Here is a tiny trained network, its code and every weight. The questions are about switching its units off for an input and a target symbol, where a switched-off unit gives its printed mean instead of its output.

import numpy as np


def w(rows, s, z=0):
    codes = np.array(rows[::2]) - 128.0
    scale = np.full(codes.shape[1], s)
    scale[-1] = z or s
    return codes * scale


def norm(h):
    return h / np.sqrt((h * h).mean(-1, keepdims=True) + 1e-5)


def f(y):
    return y / 2 * (1 + np.tanh(0.7978845608 * (y + 0.044715 * y**3)))


def softmax(a):
    e = np.exp(a - a.max(-1, keepdims=True))
    return e / e.sum(-1, keepdims=True)


def log_softmax(a):
    a = a - a.max(-1, keepdims=True)
    return a - np.log(np.exp(a).sum(-1, keepdims=True))


def net(x, mask):
    ids = ['ΔΛΠΦΨΩαβγεημξτ'.index(c) for c in x.split()]
    T = len(ids)
    res = E[ids] + P[:T]
    u = 0
    for l in range(2):
        r = norm(res)
        for j in range(2):
            rows = slice(3 * j, 3 * j + 3)
            q, k, v = (r @ M[l][rows].T for M in (Q, K, V))
            z = softmax(np.where(np.tri(T) > 0, q @ k.T / 3**0.5, -1e9)) @ v
            o = O[l][rows]
            res = res + np.where(mask[u + j], z, o[:, -1]) @ o[:, :-1]
        u += 2
        y = f(norm(res) @ A[l][:, :-1].T + A[l][:, -1])
        res = res + np.where(mask[u : u + 8], y, B[l][:, -1]) @ B[l][:, :-1]
        u += 8
    return log_softmax(norm(res)[-1] @ U[:, :-1].T + U[:, -1])


Q, K, V, O, A, B = {}, {}, {}, {}, {}, {}
E = w([
[238,66,59,82,98,102,148,50,84],'Δ',
[101,86,100,96,51,139,91,27,71],'Λ',
[127,192,123,72,157,96,75,251,176],'Π',
[243,82,97,220,54,100,96,246,174],'Φ',
[48,169,190,77,122,141,64,198,1],'Ψ',
[234,125,97,180,164,67,131,146,80],'Ω',
[90,198,118,126,211,114,73,204,174],'α',
[138,185,150,173,53,39,38,62,130],'β',
[233,142,88,153,171,158,44,59,81],'γ',
[186,146,135,96,75,190,202,79,127],'ε',
[121,254,22,195,151,105,142,205,81],'η',
[119,103,95,148,96,58,153,70,67],'μ',
[105,118,101,50,82,54,147,76,141],'ξ',
[102,169,144,113,140,100,86,239,172],'τ',
],0.018)
P = w([
[25,86,1,171,44,123,127,116,137],'0',
[194,173,69,88,55,53,132,171,42],'1',
[180,162,98,112,79,67,144,154,48],'2',
[175,142,106,123,84,78,151,148,72],'3',
[169,128,109,135,95,88,150,138,96],'4',
[163,116,117,134,104,95,155,140,109],'5',
[157,114,120,141,113,101,151,136,117],'6',
[172,91,131,139,110,116,154,140,128],'7',
[165,91,132,143,121,117,148,140,133],'8',
[159,88,134,156,135,115,152,144,139],'9',
[133,90,129,170,138,116,143,135,145],'10',
[122,84,127,168,146,115,147,135,152],'11',
[123,77,131,173,143,121,142,137,159],'12',
[125,69,134,169,137,126,142,137,168],'13',
],0.0096)
Q[0] = w([
[124,103,98,148,66,72,129,178,161],'L0H1',
[120,120,126,111,142,93,125,75,107],'L0H1',
[94,149,228,121,103,162,109,90,95],'L0H1',
[97,2,164,126,165,87,136,41,83],'L0H2',
[154,158,108,122,154,94,143,184,222],'L0H2',
[89,198,238,46,164,85,100,154,226],'L0H2',
],0.012)
K[0] = w([
[108,123,163,165,136,58,158,124,165],'L0H1',
[134,127,88,118,104,104,113,126,93],'L0H1',
[119,157,139,104,53,162,84,109,104],'L0H1',
[190,164,192,38,95,77,105,107,107],'L0H2',
[147,126,18,116,74,109,112,155,188],'L0H2',
[55,113,4,111,76,137,21,105,136],'L0H2',
],0.011)
V[0] = w([
[192,197,187,139,139,174,165,123,157],'L0H1',
[85,137,145,89,81,213,189,117,127],'L0H1',
[100,98,151,138,143,85,222,176,143],'L0H1',
[150,36,46,110,130,185,116,190,100],'L0H2',
[124,123,171,251,43,123,152,158,91],'L0H2',
[132,66,173,73,145,43,178,127,128],'L0H2',
],0.015)
O[0] = w([
[96,195,112,90,136,190,43,55,214,115],'L0H1',
[2,81,130,61,71,77,148,111,159,56],'L0H1',
[151,149,95,32,133,87,155,106,126,126],'L0H1',
[39,137,76,133,87,21,29,102,156,200],'L0H2',
[158,136,56,60,111,72,175,249,145,254],'L0H2',
[185,83,218,123,61,157,126,97,151,94],'L0H2',
],0.0079,0.0093)
A[0] = w([
[143,142,185,102,123,60,39,147,180,156],'L0N1',
[88,94,168,90,172,147,165,110,249,2],'L0N2',
[85,110,248,109,113,158,75,194,97,218],'L0N3',
[98,165,169,98,132,135,200,99,234,167],'L0N4',
[116,179,134,132,86,54,88,52,97,137],'L0N5',
[125,134,183,98,112,114,143,227,123,47],'L0N6',
[220,134,49,89,113,126,169,62,55,190],'L0N7',
[96,56,172,119,219,61,156,101,56,92],'L0N8',
],0.016,0.0024)
B[0] = w([
[116,125,113,164,148,97,84,111,65,184],'L0N1',
[242,117,48,138,115,85,158,84,200,155],'L0N2',
[104,251,124,107,82,224,83,117,206,137],'L0N3',
[149,132,195,92,126,144,86,217,104,185],'L0N4',
[76,88,63,145,143,164,94,75,61,155],'L0N5',
[117,145,143,150,173,145,103,87,180,178],'L0N6',
[49,107,63,164,139,151,40,50,80,254],'L0N7',
[150,115,203,120,89,213,121,136,131,142],'L0N8',
],0.018,0.015)
Q[1] = w([
[112,126,71,171,6,115,106,106,152],'L1H1',
[89,145,167,86,138,46,78,137,146],'L1H1',
[181,134,117,63,85,165,138,200,60],'L1H1',
[82,37,90,188,155,173,109,176,96],'L1H2',
[236,117,80,205,75,108,192,113,145],'L1H2',
[147,120,68,138,71,214,174,83,162],'L1H2',
],0.021)
K[1] = w([
[138,142,100,141,103,114,66,75,103],'L1H1',
[72,116,114,133,77,112,158,147,167],'L1H1',
[141,135,107,74,144,152,57,169,122],'L1H1',
[106,108,66,197,134,159,89,111,111],'L1H2',
[254,146,107,112,130,116,125,107,113],'L1H2',
[186,129,120,91,196,155,91,56,152],'L1H2',
],0.026)
V[1] = w([
[136,153,173,159,77,128,96,84,89],'L1H1',
[87,197,76,63,147,136,112,81,153],'L1H1',
[223,113,111,52,75,87,62,61,130],'L1H1',
[252,133,149,98,128,147,124,112,199],'L1H2',
[143,196,136,126,95,241,195,129,88],'L1H2',
[164,127,98,118,226,153,121,154,63],'L1H2',
],0.017)
O[1] = w([
[119,128,73,88,60,84,119,244,113,167],'L1H1',
[188,88,149,218,240,153,157,155,63,177],'L1H1',
[109,100,193,248,92,158,196,197,135,190],'L1H1',
[52,104,9,154,218,92,1,149,130,7],'L1H2',
[233,140,7,163,105,131,168,169,36,44],'L1H2',
[116,50,96,7,131,201,111,221,137,163],'L1H2',
],0.0086,0.018)
A[1] = w([
[225,63,169,164,100,132,89,252,231,77],'L1N1',
[34,71,117,121,66,118,176,63,107,146],'L1N2',
[48,148,57,110,141,106,181,167,76,88],'L1N3',
[160,85,235,126,79,175,109,181,118,85],'L1N4',
[143,190,95,105,160,105,137,151,188,61],'L1N5',
[91,62,53,118,104,122,162,65,130,4],'L1N6',
[137,198,126,150,119,195,117,137,183,3],'L1N7',
[201,66,91,161,143,73,99,202,218,52],'L1N8',
],0.021,0.0054)
B[1] = w([
[187,32,128,155,97,114,145,4,223,252],'L1N1',
[153,97,48,170,162,110,58,68,83,230],'L1N2',
[89,148,100,134,86,166,213,109,210,140],'L1N3',
[118,167,176,90,137,219,148,234,125,231],'L1N4',
[86,57,122,151,84,126,160,149,90,150],'L1N5',
[99,140,126,224,122,71,82,67,76,167],'L1N6',
[126,206,103,136,120,143,104,36,150,143],'L1N7',
[178,199,67,97,211,132,45,229,152,215],'L1N8',
],0.023,0.017)
U = w([
[106,40,102,205,98,128,86,52,73,171],'Δ',
[109,130,179,118,167,197,53,219,71,146],'Λ',
[158,19,244,155,33,183,134,71,164,96],'Π',
[206,91,108,135,170,115,59,145,215,131],'Φ',
[130,252,137,139,98,175,59,74,170,4],'Ψ',
[52,95,226,67,141,114,58,49,162,90],'Ω',
[190,141,184,105,55,51,119,128,90,182],'α',
[170,189,80,119,189,95,143,168,90,106],'β',
[128,145,224,250,200,107,149,136,148,81],'γ',
[13,100,139,158,160,75,86,216,161,100],'ε',
[54,113,75,156,120,144,205,123,179,180],'η',
[130,28,142,106,176,92,197,146,88,158],'μ',
[176,131,122,73,245,176,189,49,103,53],'ξ',
[154,119,104,2,102,109,128,104,90,149],'τ',
],0.008,0.0033)

Each question gives the input, a string of symbols that net reads in full, and the target symbol t.
The units are the heads (3 rows each of Q, K, V and O) and the neurons (one row each of A and B). Each row of codes is followed by its name. A weight is (code - 128) times the scale printed after its matrix; where a second scale follows, it is the last column's (O, A, B and U).
mask holds one flag per unit, layer by layer, with each layer's heads first. A switched-off unit (its flag False) gives its mean, the last column of its rows in O or B, instead of its output. The means were averaged over made-up inputs and are rounded, as every weight is.
A unit's drop is (log p(t) with every unit on - log p(t) with that unit switched off) / (log p(t) with every unit on - log p(t) with every unit switched off).
The circuit of an input: a set's keep is (log p(t) with only the set's units on - log p(t) with every unit switched off) / (log p(t) with every unit on - log p(t) with every unit switched off). Starting from the 12 units with the biggest drops (on a tie, the unit counted first), units are removed one at a time, each time the one whose removal leaves the highest keep (on an exact tie, the one counted first), for as long as the keep stays at least 0.8.
circuit, biggest first: the units of the circuit, biggest drop first
top k neurons: the k neurons with the biggest drops, biggest first
top k neurons in layer l: the k neurons of layer l with the biggest drops, biggest first
which heads matter: for each layer, one digit per head in row order, 1 if its drop is at least 0.15 and else 0, layers parted by /
input Ω Λ ε γ Δ Φ ε Ψ Ω, target Λ: circuit, biggest first	(L1N1, L1N2)
input τ μ ε τ Δ β ε Φ η Φ Φ Λ ξ η, target η: circuit, biggest first	(L1N3, L0H2)
input α Ω ε Φ β γ Φ ε ε, target Π: circuit, biggest first	(L0N4, L0H1, L1N8)
input Δ γ ε ε Λ τ Π ε Λ ε Λ, target Π: top 2 neurons	(L0N7, L0N8)
input Π γ α τ Π, target Λ: circuit, biggest first	(L0N7, L0H2, L1N1, L0N5)
input Φ Ω Ψ τ Λ Φ ε τ Λ β α Ω α, target ε: which heads matter	01 / 11
input Ψ β τ Δ Δ τ ε Ψ, target Ψ: top neuron	(L0N3)
input Δ Φ Π, target Δ: circuit, biggest first	(L0H2, L0N5)
input Φ β ε ε τ η Φ τ ε, target Π: top 3 neurons	(L0N4, L0N7, L1N1)
input ε Φ Λ ε ε ε β ε β Π ε Π, target γ: top 3 neurons	(L0N1, L1N1, L0N5)
input Δ Ψ Φ η Δ τ Λ ε τ, target Δ: circuit, biggest first	(L1N8, L0N1)
input ε Φ β β ε ε τ τ Ω γ τ ε Λ β, target Π: top 2 neurons	(L0N7, L1N1)
input Ψ ξ β ε ε η η τ, target β: top 4 neurons	(L0N3, L0N7, L1N1, L0N8)
input β ε α γ Δ Λ τ ξ γ μ ε μ, target Λ: circuit, biggest first	(L1N1)
input Ψ ε Φ τ ε α Φ β η ε τ α, target β: top 3 neurons	(L0N3, L0N7, L1N1)
input Δ ε Λ Φ ε τ β τ μ Λ, target Λ: top 3 neurons	(L1N4, L1N1, L0N8)
input τ ε Π τ ε η Φ τ ε Π Φ Λ α, target Ω: which heads matter	10 / 11
input Λ Φ β Φ ε ε τ, target α: top 3 neurons	(L0N7, L0N8, L1N1)
input ε ξ γ β τ ε μ β β, target Π: top 3 neurons in layer 0	(L0N2, L0N5, L0N1)
input τ Π β γ γ ε ε Δ τ, target Ω: which heads matter	10 / 10
input Π ε ε Φ Δ β ε τ Φ γ ε Φ τ, target Λ: top 2 neurons in layer 0	(L0N7, L0N4)
input Δ ε τ, target Δ: top 3 neurons	(L0N5, L1N8, L1N4)
input γ τ ε ε γ, target Λ: top 2 neurons in layer 0	(L0N7, L0N2)
input γ τ Δ Ψ ξ μ τ ε Ψ ε ε Π, target η: top 3 neurons	(L1N3, L0N7, L0N4)
input γ τ ε Λ τ ε ε Ψ ε γ, target Λ: top 3 neurons	(L0N2, L0N4, L1N1)
input ε Δ ε α τ, target γ: top 2 neurons	(L1N1, L0N1)
input Φ ε β Φ ε, target Λ: top 2 neurons in layer 1	(L1N1, L1N4)
